Below are the code and all the weights of a small trained network. Each question names an input and a target symbol and asks about switching units off, where a switched-off unit gives its printed mean instead of its output.

import numpy as np


def w(rows, s, z=0):
    codes = np.array(rows[::2]) - 128.0
    scale = np.full(codes.shape[1], s)
    scale[-1] = z or s
    return codes * scale


def norm(h):
    return h / np.sqrt((h * h).mean(-1, keepdims=True) + 1e-5)


def f(y):
    return np.maximum(y, 0)


def softmax(a):
    e = np.exp(a - a.max(-1, keepdims=True))
    return e / e.sum(-1, keepdims=True)


def log_softmax(a):
    a = a - a.max(-1, keepdims=True)
    return a - np.log(np.exp(a).sum(-1, keepdims=True))


def net(x, mask):
    ids = ['αβγδεζηθλμτφψω'.index(c) for c in x.split()]
    T = len(ids)
    res = E[ids] + P[:T]
    r = norm(res)
    for j in range(2):
        rows = slice(2 * j, 2 * j + 2)
        q, k, v = (r @ M[0][rows].T for M in (Q, K, V))
        z = softmax(np.where(np.tri(T) > 0, q @ k.T / 2**0.5, -1e9)) @ v
        o = O[0][rows]
        res = res + np.where(mask[j], z, o[:, -1]) @ o[:, :-1]
    y = f(norm(res) @ A[0][:, :-1].T + A[0][:, -1])
    res = res + np.where(mask[2:6], y, B[0][:, -1]) @ B[0][:, :-1]
    return log_softmax(norm(res)[-1] @ U[:, :-1].T + U[:, -1])


Q, K, V, O, A, B = {}, {}, {}, {}, {}, {}
E = w([
[116,5,166],'α',
[139,118,122],'β',
[76,68,205],'γ',
[96,53,201],'δ',
[135,43,140],'ε',
[252,46,124],'ζ',
[99,83,197],'η',
[78,90,211],'θ',
[117,128,119],'λ',
[95,114,182],'μ',
[138,47,128],'τ',
[141,178,45],'φ',
[21,138,199],'ψ',
[107,62,74],'ω',
],0.014)
P = w([
[94,113,185],'0',
[222,26,63],'1',
[115,69,254],'2',
[82,214,105],'3',
[224,56,62],'4',
[108,74,254],'5',
[79,225,100],'6',
],0.0084)
Q[0] = w([
[154,88,170],'H0',
[71,254,44],'H0',
[218,178,141],'H1',
[82,146,154],'H1',
],0.0083)
K[0] = w([
[147,119,112],'H0',
[156,218,28],'H0',
[167,133,7],'H1',
[190,181,210],'H1',
],0.011)
V[0] = w([
[218,135,102],'H0',
[115,217,162],'H0',
[197,135,116],'H1',
[39,255,33],'H1',
],0.0095)
O[0] = w([
[127,131,171,86],'H0',
[174,55,149,80],'H0',
[52,118,253,100],'H1',
[116,64,123,8],'H1',
],0.0057,0.011)
A[0] = w([
[214,106,255,254],'N0',
[247,186,150,247],'N1',
[160,112,17,199],'N2',
[151,111,150,157],'N3',
],0.009,0.0037)
B[0] = w([
[10,53,73,244],'N0',
[116,112,227,210],'N1',
[135,156,154,254],'N2',
[103,164,121,157],'N3',
],0.013,0.0064)
U = w([
[100,97,91,45],'α',
[104,113,234,108],'β',
[167,130,248,144],'γ',
[124,123,188,72],'δ',
[139,74,79,90],'ε',
[126,209,186,180],'ζ',
[85,89,109,61],'η',
[89,96,60,42],'θ',
[178,74,28,255],'λ',
[161,58,153,104],'μ',
[74,238,25,170],'τ',
[168,32,157,82],'φ',
[143,65,131,101],'ψ',
[62,78,125,88],'ω',
],0.013,0.0086)

Each question gives the input, a string of symbols that net reads in full, and the target symbol t.
The units are the heads (2 rows each of Q, K, V and O) and the neurons (one row each of A and B). Each row of codes is followed by its name. A weight is (code - 128) times the scale printed after its matrix; where a second scale follows, it is the last column's (O, A, B and U).
mask holds one flag per unit, heads first, then neurons. A switched-off unit (its flag False) gives its mean, the last column of its rows in O or B, instead of its output. The means were averaged over made-up inputs and are rounded, as every weight is.
A unit's drop is (log p(t) with every unit on - log p(t) with that unit switched off) / (log p(t) with every unit on - log p(t) with every unit switched off).
The circuit of an input: a set's keep is (log p(t) with only the set's units on - log p(t) with every unit switched off) / (log p(t) with every unit on - log p(t) with every unit switched off). Starting from all 6 units, units are removed one at a time, each time the one whose removal leaves the highest keep (on an exact tie, the one counted first), for as long as the keep stays at least 0.8.
units of the circuit, in order: the units of the circuit, biggest drop first
k most important neurons: the k neurons with the biggest drops, biggest first
which heads matter: for each layer, one digit per head in row order, 1 if its drop is at least 0.15 and else 0, layers parted by /
drop of u: that unit's drop, to one decimal
input τ ω ω η, target τ: which heads matter => 01
input ψ ω δ θ λ λ τ, target ζ: which heads matter => 00
input β ψ ζ μ η λ φ, target ζ: most important neuron => N0
input ζ ω θ τ δ γ α, target τ: which heads matter => 01
input λ λ α ε, target ζ: which heads matter => 01
input η γ ψ θ λ, target γ: which heads matter => 00
input ζ ω λ ω ψ, target τ: which heads matter => 01
input λ β ω ψ λ ω β, target γ: which heads matter => 10
input η μ ω θ, target τ: 2 most important neurons => N1; N2
input ω ω ψ μ ω ω δ, target τ: units of the circuit, in order => N1; N0; H1
input δ α ω η, target τ: 3 most important neurons => N1; N2; N0
input φ β ω τ, target τ: units of the circuit, in order => N1; N0
input φ λ η ω ω η λ, target ζ: drop of H0 => 0.5
input ψ η ω ζ, target β: units of the circuit, in order => N1
input λ ω ω, target λ: drop of N1 => 1.8
input ψ λ ω ε φ, target ζ: drop of N1 => 0.1
